Below are the code and all the weights of a small trained network. Each question names an input and a class and asks about switching units off, where a switched-off unit gives its printed mean instead of its output.

import numpy as np


def w(rows, s, z=0):
    codes = np.array(rows[::2]) - 128.0
    scale = np.full(codes.shape[1], s)
    scale[-1] = z or s
    return codes * scale


def norm(h):
    return h / np.sqrt((h * h).mean(-1, keepdims=True) + 1e-5)


def f(y):
    return y / 2 * (1 + np.tanh(0.7978845608 * (y + 0.044715 * y**3)))


def log_softmax(a):
    a = a - a.max(-1, keepdims=True)
    return a - np.log(np.exp(a).sum(-1, keepdims=True))


def net(x, mask):
    res = np.array(x, float).reshape(1, 7) / 4 @ E
    u = 0
    for l in range(4):
        y = f(norm(res) @ A[l][:, :-1].T + A[l][:, -1])
        res = res + np.where(mask[u : u + 4], y, B[l][:, -1]) @ B[l][:, :-1]
        u += 4
    return log_softmax(norm(res)[-1] @ U[:, :-1].T + U[:, -1])


A, B = {}, {}
E = w([
[129,121,118,135,117,128,121,120,124,128,117,116],'x0',
[185,159,93,204,203,94,92,203,183,4,97,109],'x1',
[124,131,134,139,121,122,129,136,127,133,121,133],'x2',
[104,49,157,109,97,178,76,153,239,123,119,209],'x3',
[64,134,18,32,99,63,160,165,110,72,106,184],'x4',
[62,117,153,137,118,201,216,176,127,81,146,64],'x5',
[171,127,230,18,86,90,108,182,122,108,93,75],'x6',
],0.0031)
A[0] = w([
[204,141,122,126,118,31,7,63,94,156,136,195,2],'L0N1',
[174,161,112,165,247,89,91,171,180,34,66,106,50],'L0N2',
[192,135,187,51,95,80,129,157,141,119,74,101,9],'L0N3',
[196,120,117,127,124,41,4,45,83,137,149,207,4],'L0N4',
],0.0033,0.0028)
B[0] = w([
[104,132,116,92,165,179,242,190,191,172,72,71,177],'L0N1',
[207,117,96,144,3,136,168,146,120,147,210,153,254],'L0N2',
[91,144,128,133,130,146,70,161,69,143,141,155,145],'L0N3',
[111,145,99,117,153,178,220,203,185,169,77,79,174],'L0N4',
],0.0057,0.0017)
A[1] = w([
[78,117,152,76,117,144,126,42,98,201,96,113,5],'L1N1',
[171,207,103,144,190,42,175,148,5,168,175,36,53],'L1N2',
[202,98,230,41,83,72,121,180,128,110,88,60,63],'L1N3',
[92,19,154,116,105,166,44,196,253,140,154,215,47],'L1N4',
],0.0033,0.0025)
B[1] = w([
[228,173,97,152,94,114,129,180,154,111,191,170,147],'L1N1',
[130,129,172,80,83,199,105,29,193,58,14,208,217],'L1N2',
[44,206,41,194,166,211,63,168,75,173,156,176,215],'L1N3',
[175,227,130,104,109,133,175,3,53,78,37,103,250],'L1N4',
],0.0051,0.0022)
A[2] = w([
[48,100,151,80,104,100,150,83,106,231,159,133,37],'L2N1',
[207,137,230,207,164,189,76,111,138,183,115,53,88],'L2N2',
[108,81,176,143,148,97,40,101,125,57,156,125,2],'L2N3',
[3,75,185,160,102,215,221,147,74,11,164,2,10],'L2N4',
],0.0033,0.002)
B[2] = w([
[229,136,103,184,112,120,120,188,135,82,144,143,159],'L2N1',
[64,42,115,69,177,2,144,107,129,111,176,137,251],'L2N2',
[138,156,64,127,73,88,73,88,22,89,181,229,77],'L2N3',
[184,142,101,111,163,119,139,191,210,184,56,108,208],'L2N4',
],0.0052,0.0022)
A[3] = w([
[76,71,71,64,130,3,144,148,113,120,106,158,5],'L3N1',
[69,143,59,69,85,96,156,165,106,69,101,161,66],'L3N2',
[132,104,135,75,45,157,198,88,76,229,168,146,42],'L3N3',
[87,120,38,219,183,171,156,70,151,146,140,173,31],'L3N4',
],0.0044,0.002)
B[3] = w([
[136,96,206,164,195,136,144,102,161,152,176,79,163],'L3N1',
[138,61,206,200,177,107,97,73,132,183,189,94,252],'L3N2',
[203,141,60,219,125,83,100,185,186,3,130,124,228],'L3N3',
[100,177,195,15,85,139,50,216,53,157,110,118,222],'L3N4',
],0.0055,0.0023)
U = w([
[221,127,83,179,72,111,131,177,156,79,182,149,135],'0',
[112,124,111,100,161,158,201,180,197,172,69,102,250],'1',
[128,146,150,109,99,153,135,9,111,75,56,151,114],'2',
[87,51,169,143,194,75,118,82,128,151,209,113,81],'3',
[67,165,130,97,106,164,53,195,40,164,142,151,47],'4',
],0.011,0.0018)

Each question gives the input, the list of numbers given to net, and the class t.
The units are the neurons (one row each of A and B). Each row of codes is followed by its name. A weight is (code - 128) times the scale printed after its matrix; where a second scale follows, it is the last column's (A, B and U).
mask holds one flag per neuron, layer by layer. A switched-off neuron (its flag False) gives its mean, the last column of its row in B, instead of its output. The means were averaged over made-up inputs and are rounded, as every weight is.
A unit's drop is (log p(t) with every unit on - log p(t) with that unit switched off) / (log p(t) with every unit on - log p(t) with every unit switched off).
The circuit of an input: a set's keep is (log p(t) with only the set's units on - log p(t) with every unit switched off) / (log p(t) with every unit on - log p(t) with every unit switched off). Starting from the 12 units with the biggest drops (on a tie, the unit counted first), units are removed one at a time, each time the one whose removal leaves the highest keep (on an exact tie, the one counted first), for as long as the keep stays at least 0.8.
units of the circuit, in order: the units of the circuit, biggest drop first
k most important neurons: the k neurons with the biggest drops, biggest first
k most important neurons of layer l: the k neurons of layer l with the biggest drops, biggest first
input [7,3,-2,-8,-2,-6,-5], class 2: units of the circuit, in order -> (L1N2)
input [6,4,3,-5,2,-5,-6], class 4: 2 most important neurons -> (L3N4, L1N4)
input [-5,7,6,4,-1,-8,6], class 1: 2 most important neurons of layer 2 -> (L2N1, L2N3)
input [8,4,3,-7,0,4,8], class 4: 2 most important neurons -> (L1N3, L1N4)
input [-6,-8,4,7,8,5,6], class 0: 2 most important neurons -> (L3N3, L2N2)
input [-3,5,-7,8,-8,1,5], class 2: 3 most important neurons -> (L1N4, L3N2, L3N1)
input [8,3,-5,-3,-6,2,7], class 4: 3 most important neurons -> (L1N3, L3N2, L0N3)
input [-1,-6,-1,0,-5,5,7], class 4: 3 most important neurons of layer 1 -> (L1N3, L1N4, L1N2)
input [0,7,6,-8,1,4,8], class 2: 3 most important neurons -> (L1N2, L3N3, L3N4)
input [-4,6,-4,-3,7,1,-4], class 3: 3 most important neurons of layer 3 -> (L3N2, L3N3, L3N1)
input [-2,-5,2,-3,7,-5,7], class 3: 2 most important neurons -> (L3N2, L3N1)
input [5,0,-3,-8,1,7,0], class 2: 3 most important neurons -> (L1N2, L0N1, L0N4)
input [-5,-2,5,0,6,-5,-6], class 3: 4 most important neurons -> (L3N1, L1N3, L3N2, L2N4)
input [1,0,4,3,7,2,-5], class 3: units of the circuit, in order -> (L3N2)
input [-3,4,0,-6,8,1,2], class 3: 2 most important neurons -> (L3N2, L1N4)
input [7,4,-3,-7,6,2,-5], class 2: 2 most important neurons -> (L1N2, L2N2)
input [-4,-8,1,-2,8,5,3], class 0: 3 most important neurons -> (L3N3, L2N2, L2N1)
input [-7,5,3,4,-8,6,-8], class 3: 2 most important neurons of layer 1 -> (L1N3, L1N2)
input [-4,4,5,6,-5,5,6], class 2: 3 most important neurons -> (L1N4, L0N1, L0N4)
input [-8,4,-4,5,-4,-4,6], class 4: most important neuron of layer 1 -> (L1N3)
input [3,-4,7,-5,-3,-5,-7], class 4: 4 most important neurons -> (L3N4, L1N4, L0N2, L2N4)
input [-5,1,3,-7,-6,-2,6], class 2: 2 most important neurons of layer 3 -> (L3N4, L3N2)
input [5,5,-5,-8,-8,-4,5], class 2: 2 most important neurons of layer 3 -> (L3N2, L3N1)
input [2,-7,-8,7,-6,-7,2], class 0: 2 most important neurons of layer 2 -> (L2N4, L2N1)
input [7,5,-1,-5,-3,-8,-1], class 1: 2 most important neurons of layer 0 -> (L0N1, L0N4)
input [-6,5,4,3,-6,-6,-5], class 1: 3 most important neurons of layer 3 -> (L3N2, L3N3, L3N4)
input [8,2,-7,6,-8,-5,5], class 3: units of the circuit, in order -> (L2N2)
input [5,4,-8,-1,8,-1,8], class 3: 3 most important neurons of layer 3 -> (L3N2, L3N1, L3N4)
